What can hang from each mark:
S: N R
K: A C M N Y
Y: R
M: F Q S Y
C: P Y
A: M
R: S
P: F S
N: P Q S
F: A C P Q
Q: K M N P R S

Every row comes from one small tree of marks. The marks that hang from a mark follow it in brackets, in alphabetical order. Every link used is in the known rows. Which tree was each row made from?
Each row is shifted at random along 5 fixed directions that mean nothing.
Known rows:
P[F[C[Y]] S[N]]: [   7  181  348 -249 -136 -115   40   -1 -151 -424  139  114   74  -46
   15  -66 -114  -70 -120  -70 -681  216 -240  323  417 -231 -602  455
  -85  393  -82 -130  402  141   16  -42 -252  -87 -200 -327  -37  184
 -133  277 -199 -167 -191]
R[S[N[Q[K[C[P] Y] M]]]]: [ -16  -40    8  143 -676 -423  253 -165 -259  253  321 -479  285  -94
  -96   76 -155 -163 -194  -95 -141  214 -416 -179  183   30 -197 -193
  192  140   62 -231   -2  -54  156 -111  -93  -11  209   30  137    4
  227 -210  -92  -17 -405]
R[S[N[P[F] Q[K M]]]]: [ 119  -42 -216   16  -25 -134  154  261  135 -158  169  343 -101  -65
  146 -128   82  106  102  284  -45  -95  130  188 -328  -54  -98   15
 -268  -37 -143  105    0   97    1  199   63  121 -431   19  -21  297
  -63   -4  -71   43   21]
A[M[Y[R]]]: [-210    6  262 -213  183  420 -201  140  -26 -133 -153   86  -15  368
 -174   38  -66  300 -317   53   46 -200 -121  231   29   -9  143   75
 -167  163   63   98 -147  -78 -139  -49  -52  -70   62  -65 -287   77
  -12 -140   53 -116   62]
M[S[N] Y]: [  -8  -39    8  142  305  308   64 -143   58  541 -348  -42  -28  123
 -218  -94 -126 -196  513 -112  329 -266  251 -203 -206 -147  204  -21
   12   71  107  -65 -247 -162 -191 -194  -22 -111  330   58  435 -353
   58 -131  211  252  388]
C[P[F[A] S] Y[R]]: [ -39  150  475  -81 -272 -270  -68 -112 -383 -342  446 -571  183 -425
  218  479  -40 -292  -28   24 -390  279 -416  291   34  263 -518 -153
    1  209  246  126 -167 -156  211  -43   16  576  340  -60 -538   18
  197  329 -454 -281 -557]
P[F[A[M]] S[N R]]: [  70 -169  518   86 -215 -193 -105 -404  -63 -164  226 -173  187    3
  153   84 -112  183  109  -61 -290  335 -382  124  181 -303 -366 -132
  156  193  -63 -283   12   10  -60   18 -133 -149  125 -233 -121 -105
  177   39 -276   -8 -194]
S[N[Q[K[A C]]] R]: [  -1 -225 -133  183  -13  171   34 -224  175  294 -368   -7  139  171
 -301   20 -162  272 -245 -110  314 -115  201 -256 -125  -58  358 -245
  155 -100  -89 -103 -152  -12  -63   70   92 -377   98   24  -59  -12
  254 -383  188  209   41]
S[N[P Q[K]] R]: [  -4 -108  -71   25 -160  -95  143   15   65  -97  267  -96   71  -20
  -70  227    0  196   -7 -156  -43  335 -185   49  -33 -261  -18 -102
  212   33  -19 -108   80   83  -45   13    0  169   14   -3   39  -17
  118 -264 -194   26  -80]
S[N[P[F] Q] R]: [  68 -201  115   -5  -69 -220   89  -50  113 -177  268   31   58   17
  -50  117  -99  291  113  -78 -137  317 -254    8   43 -361 -203   75
  164  159 -125 -210  133  112 -110  -67  -66  101   10 -112    0   -4
   96 -126 -222  -10  -68]
F[A P[S] Q[M[Y] R]]: [ 168  -93  -10  170   69  -81 -110  116 -139   92   68  -21   82 -145
  136 -223  -23  -78  -90   22  -28   17 -126  -38  311   27 -234  231
    7   -1  -54 -268  350  161   66  -31 -245 -343  -14  -54  223 -176
 -319  272  107   96   20]
R[S[N[P Q[M]]]]: [  12  -17 -187  -12  -53  121  206  220   94  -25   58  108  -64  -10
  -96  -30   60  186   34  -63  -39  -52   17   17  -33  -14  -92   -2
 -175  -15  -10  -39  139   30   32   39  -24  122 -167  -10   37  411
  -95  -17   48    6  -20]
N[P Q S[R]]: [  24 -233  -11   58  151  132  108  128  246  -44 -113  109   20  205
 -267  129   38  527 -192 -127  146   34  -19  -46   80 -339  166  106
  125  -26  130  -84   22  208 -144   11  -26  -33   39  -49   31  260
  -77 -228   92   59   31]
Y[R[S[N[P Q[M]]]]]: [ -70  -53  -95  199 -289 -179  112   63  -96  147  336 -338   98 -301
    8  268   33    7  165 -317  -26  201 -177 -193  -16  -17 -194 -292
   12   22   95 -245   -5 -107  181 -119  -92  394  244  179   79   43
  178  -39  -99  -14 -266]
F[A C Q[R]]: [  50 -104  173 -164  -46 -140   13  160 -258 -343  420 -219   -2  104
  117  179   47   35 -188  169  109  262 -365  143  151  -21   21  234
  219  -74 -117  -73    8   98  -13  109 -156 -133   13 -168 -114 -167
 -269  183 -175  -21 -149]
S[N[P[F] Q[M[Y]]] R]: [ 163 -234  -35  271 -154 -386   50  -73   -5  186  356 -320  191 -272
  140   80 -140   90  389 -137   38  264 -179 -225 -117 -226 -183 -261
  167  151  -28 -365  -60   38  -32 -277    7  172  303  170  308 -404
  231  -47 -176   67 -113]
K[A[M] C N[S] Y]: [ -88  148  110 -170  -84   27 -175 -271 -110  -48 -156 -264   97  257
  -71   94 -151   33 -426   24 -111   51 -205 -199  340  343  200 -180
  211 -103  132  197 -244   12 -160    7  113 -133  -61   44 -434  257
   40 -161  128 -171 -194]
S[N[P[F] Q[K[Y]]] R]: [  25 -192  -56  231  -34  -89   42  -28  256  204 -167  -90  190  -38
 -206  155 -141  178   24 -140   69  110   91 -204 -154  -72   34 -271
  258  -46   34  -90  -16   98   14  -30  114  -13   49  128  -14 -132
  270 -274  -34  137  -90]
M[F[C P Q] S[N R] Y]: [ 184  339 -141 -146  566   82   19   22   99  107 -328  184 -187 -268
  -81 -163  106 -334  400 -145  116   65  360  -33   22  162  -60  265
  -18  110  -79  400  309 -337  137   44  128  -13  -16  -85  150 -436
 -190  373  338   62  371]
A[M[F Q]]: [ -41  380   10 -411  161  -34 -162  -30 -177 -383  252  354 -155   97
  241 -339  132 -328  515  -25 -192  -82 -246  201  216  -30 -275  469
 -138  118    5  225  239 -115 -193 -151  -84  145 -187  -79  201 -230
 -153  158  -81 -123  297]
M[Q[K[A] N P] S[R] Y]: [-190  -40 -216  -17  -73  292 -123  -94  -15  230 -362  226 -182  237
 -273 -276 -280  167 -432  101   44    5  129  104  294 -216  347  211
 -105   96  -49  -89  135  -47   74   16  -73 -276 -135  153  237  -54
 -275 -324   46 -155  310]
C[P[F[A[M[Q]]]] Y[R[S]]]: [ -13  160  403   74 -116 -131  -96 -180 -184   73  136 -116   91  -51
   78  -22  -37 -223  244  -23   70 -310 -250   74 -112  122 -342  176
 -333  239  138  231 -165 -187   82   23  -56  241  275   25  -26  -37
  245  326 -106  -58 -243]
S[N[P] R]: [  53  -18  -68  -68  432  300  129    1  361   10 -244  540 -106  328
 -159 -207  144  267  214   15  146 -310  197  -16 -248 -226  164  274
 -153   45 -169  158   54  140 -355   33   -7 -243 -197 -235   99  199
  -11 -181  155  200  445]
S[N[P[F] Q[K[A] M]] R]: [ 117   25 -269  120 -145 -324   -2  -34  -15 -192  292  -38   65 -365
  221   14  -30   31  156  -48 -202  219   42  -47 -149   92 -135 -243
  -18  -25 -128   -2   42   99   87   56   92  138 -216  170  -69   -2
  141  -39 -173   11 -110]
N[Q[K M] S]: [ -66  -58 -166   61 -264  -40   78  187 -211 -115  195 -232  129  -93
  -56   63    5   94 -216 -253 -196  135  -79   11  266 -111  -95  -70
  130  -74  174 -235   56  182  107  -55 -130  -22   29  121  181   89
 -145 -156  -46   99 -226]
C[P[F[Q] S[N]] Y]: [ 184 -101  541  -16  -31 -139   94 -159  -34   83  154 -189   85   12
   66   94  -11 -151  232  237  105 -119 -292  103 -179 -168 -263  -25
   68  251  -14  -65 -232   89 -183   -7  -36   37  217 -204 -126    2
  312  131 -261   68 -185]
Q[K[N] P R]: [-266  183 -267 -365 -232  143  -80  259 -155 -414  250 -162 -135   43
   79  148  123  -86 -558  247 -405  314 -158  313   33  320  268 -212
   89 -246  -76  196   -2   21   37  127  186  218 -174  -15 -541  183
 -161 -153 -313 -328 -125]
Y[R[S[N[Q]]]]: [-170  -53   25   60   63  113   80   48  132  191 -135  184  -47  121
 -263   -6   18   86  165 -221  103 -169   -6  -81  -60 -180 -102  125
 -104   25   -1 -130  125  -73   12   54 -160   11   30  -39   85  185
   77 -121  208  163   50]
K[C[P[F]] M[Q[S] Y] N]: [ -41  182   44  -92 -241  -72 -128 -264 -338  260 -101 -268  192   89
 -246 -138 -513 -136 -352  -29 -311   97 -310   23  560  273 -227   50
    6  154  -21   -1  207 -168  120 -243   12  -78  173   17 -103  -16
  -40   52  -56 -335 -196]
Y[R[S[N[Q[M[F[P]]]]]]]: [   1 -189   92  -42 -185 -163   52   76  -81   48  257  -25   32 -188
  -36  106   78  103 -203  -22   83   87 -153  -45   89 -106 -174  -27
   54  112 -143 -153   21 -325  137  -25  -55  130  103  -86  -78  -38
   33  -50   14   33  -38]
Y[R[S[N[P[F[Q]]]]]]: [ -48  -47  177   -6  -53 -110   -1   43   -1  -63  212  -56  -18  -32
 -135  147  -88  155   29  -42 -127  256 -264   56  112 -133 -300   41
  -58  167 -104  -67  126  -49  124   69 -210  176  -27  -54 -168  141
   29   20 -218  -93 -244]
R[S[N[P Q[M[Y]]]]]: [ 121 -193 -199  247  120  152  173  169  217  457 -134   18  -18   36
  -80  -50    4  137  297   46  466 -304  200 -188 -357  -69  170 -188
 -155  -46   63  -87 -184  -24  -99  -81   71   65   96  187  312   52
   79  -60  209  180  148]
R[S[N[Q[K M]]]]: [ -91 -165 -160  102 -156  237  169  167   85  193 -186  149   36  131
 -281 -186  -35  239 -206  -96   22 -224  155   29  -16 -129    1  -32
 -141  -60  -70 -191  108   36   82  132  -97 -287 -153  -19  174  305
  -61 -227  170  205    9]
Q[K N P[F[A]] R[S]]: [-129  -42 -229   29 -252  -22  -34  152   -5 -118  108   -8 -214   -7
  219   10  135 -134 -191  397    7   67  197   93 -313  133  294 -197
  -85 -290  -72   78 -188   27  202  249  147   86 -159  120  -44   16
 -100   21 -187  -27 -153]
S[N[P[F[A C]] Q[M]] R]: [ 238 -484  192   58 -138 -256  151   65    0 -258  298  113  158   49
   48  124 -105  638 -417  150   85  201 -150  106  115 -369 -133  196
   68  172 -340 -233   53  192  -55   50 -116 -322 -171 -224 -120  124
 -174   31 -160   48  -81]
P[F[A C[Y] Q] S[N R]]: [ 192  162  194   52  312  -79    7  -81  139  -94 -223  148   29 -218
  100 -113   80 -152  344 -118 -113  -77  180   60  -44   62 -430  238
  -97   74  -75  114  322  137   91  214  -35 -207 -164 -203  -29   11
  -41  493  117  160  -81]
Y[R[S[N[Q[K[M[F]] P]]]]]: [-140  163 -217   51 -110 -118  -19   11   29  184  -48   65  -80 -265
   54   -3  182 -296  168 -172   75   24  223  -46 -116  215   33 -220
  -38 -116   48   79  157 -201  258   12   25  242 -121  176   55  -38
  151  -89  117   45   74]
Q[M[F[C]]]: [  18  -41  147 -287 -313 -267   28   29 -439 -401  602 -376  133 -128
  192  105    1  -70 -147   20 -251  379 -352  153  352  -48 -172   48
  228  125  -63 -168  -72 -163   34 -256 -125   74  176 -106   58 -345
 -149   55 -311 -177 -115]
K[A[M[F S[R]]] N Y]: [-155   90   97 -204  347  186 -291 -297  206  137 -599  281  -88  167
 -149 -286  -73   29 -109  107   71 -280  274 -107   25  321  304   19
   26 -109  -32  362  -99 -252 -157  150  236 -274 -252  -56 -298   39
  -15 -191  433 -114  426]
F[A C P[S[R]]]: [ 166   22  211  -27   99   -8   61  -96  -23 -312  -49  129  124   52
  -95  -45  -56  135 -289 -188 -383  267 -116  212  541 -123 -333  462
   68  100  -62  -47  471   82   72   45 -252 -327  -69 -331   -6   64
 -308  252   57  -20   21]

Which tree is each row?
[-159    5   97  -56    6  223 -197  -33 -119  237  -44 -103 -221  175
  122  148  -14 -123   23  197  406  -99  -63   23 -142  -86  429 -179
  -28   63  158    0 -447 -235  -66 -164  117  290  329  252   -3 -359
   67 -106 -123 -192  167] -> A[M[Q[N P] S Y[R]]]
[ -64   52  436 -198  116   93   14   39  -13 -155   19  187    6  149
    6   68  123  -13 -156  259  -29 -355 -208  316 -163  -71 -103  276
 -211  241   90  163 -168   40 -220   25  -57   99   48 -277 -333  305
  120    7  -56 -105   32] -> C[P[S] Y[R]]
[  38  216   64 -307  -48  -91  -53 -179 -141 -208  103 -164   47   36
   97   94 -176 -106 -384  178 -174   67 -170   49  144  515   73   27
   38  -31   -1  284 -115  -14 -156   -1  160  204 -230  -46 -421  357
   -9  -47  -56 -329 -122] -> K[A C[Y] M N[P]]
[-188 -332   63   85 -223   24  -41  111  -33  109  101   -6   39  336
 -205  -52  -85  254 -344  -10   84  -39 -250 -134  197 -437  211  182
  255  -28  -76 -518   72  199 -106  -71 -238 -315  173 -108  294  -53
  -82 -296   68   85   12] -> N[Q[R S]]
[  60 -337   30  204 -245 -120  -17 -203   13  262  -44 -221  110  -98
  203  -18  127   15 -111  -17  191   75  208 -259   75 -243  273 -355
  284  -76  -41 -455 -205    2   36 -282   13 -273  376   68  376 -461
  142  -70  -44   41   71] -> Q[M[F[C]] N P[S[R]]]
[  82  238  147 -138 -100 -135   18 -100 -303 -459  380 -207   63 -182
  129  106  -49 -303   65 -220 -621  485 -386  237  581   81 -567  275
  137   62  121  -32  421    7  117  -84 -257  201   -3 -160  -28   17
 -284  284 -229 -124 -173] -> F[A P[S]]
[ -20  196 -400   77  201   27  -53  330  112 -154 -101   29  -82 -290
   25  111  142  -88  250 -224 -149   54  266 -183 -101  166  -10  -78
  -58 -200  249  137  137  177  125  -36  161  336  -17  224  -16   95
  -41  229   52  -28 -150] -> N[P[F] Q[R] S]
[ -13  109  -87 -309   20  -48   91  108  -47 -410  328   10 -254 -124
  279  135  173   29  -15  344 -152  212  -54  252 -256   79  169  -90
  -26  -61    2  179 -257 -131  -33  137  278  433 -145  -80 -248  106
 -183  -72 -211 -274   69] -> Q[M[S[R]] N[P]]
[ 225 -197  -67  116  120    7   96  144   10  -98   13  -73  -59   26
  243  406  117   95 -132  348  483  -24  413   12 -381  -14  381 -235
   73 -261   69  308 -618  136  -37  154  266   98  -64  205  -59  -63
  -71  130 -143  160 -128] -> Q[K N[P[F[A C]] S]]
[-205 -212    0   38 -420  -46  -11   12   -3  221   -3 -287   55  146
 -213   24 -147  145 -523  -50  -98  236 -243  -70  303   95  197 -193
  238 -220   -4 -394  157   23  119   -7  -53  -45   81   28  -64  224
   -5 -243   24 -191 -175] -> K[M N[Q[P R[S]]]]
[-418  249 -243  152 -200  396 -329  -68  -25  224 -499 -100  -67  160
 -128  -20    1 -154 -518 -273  -50 -253  392 -339  172  389  468 -379
   -6 -193  124   79  -24  131  257   -7   -3 -231  -63  379  -33  134
  140 -243  245    0 -118] -> Q[K[A[M] Y[R]] N P S]
[ 145   72  -48  -53   52  116  -98   43 -137  120   20 -469   -9 -206
  174  324   32 -311  224  201  306  200  -21  123  -51  189  226 -478
  184  -99  292   92 -348 -373   74 -329  276  474  516  274 -154 -599
   91  244 -278 -283   59] -> M[F[C] Q[P[S]] Y]
[  19 -220  136  117  -26   38  -28  134  -26   24 -110 -170   67   81
 -209    6 -135  195 -263   56  106   75   11   -3  129   41   -4   84
   16 -125  -89 -132   64   -3  245  193 -136 -331   82  -73  -41  -52
 -184  245   31   34 -255] -> P[F[A C Q[R[S]]]]
[-124  259  -70 -108 -225  -58 -121 -243 -119 -231  199 -260 -242  -66
  349  110  127 -308   44  140 -107  283   24   79 -194  188  434 -405
  105 -132   94  184 -363 -103   69  140  222  313    6  193 -105 -174
  148 -149 -200 -206  -17] -> Q[K[A[M[S[R]]]] N P]
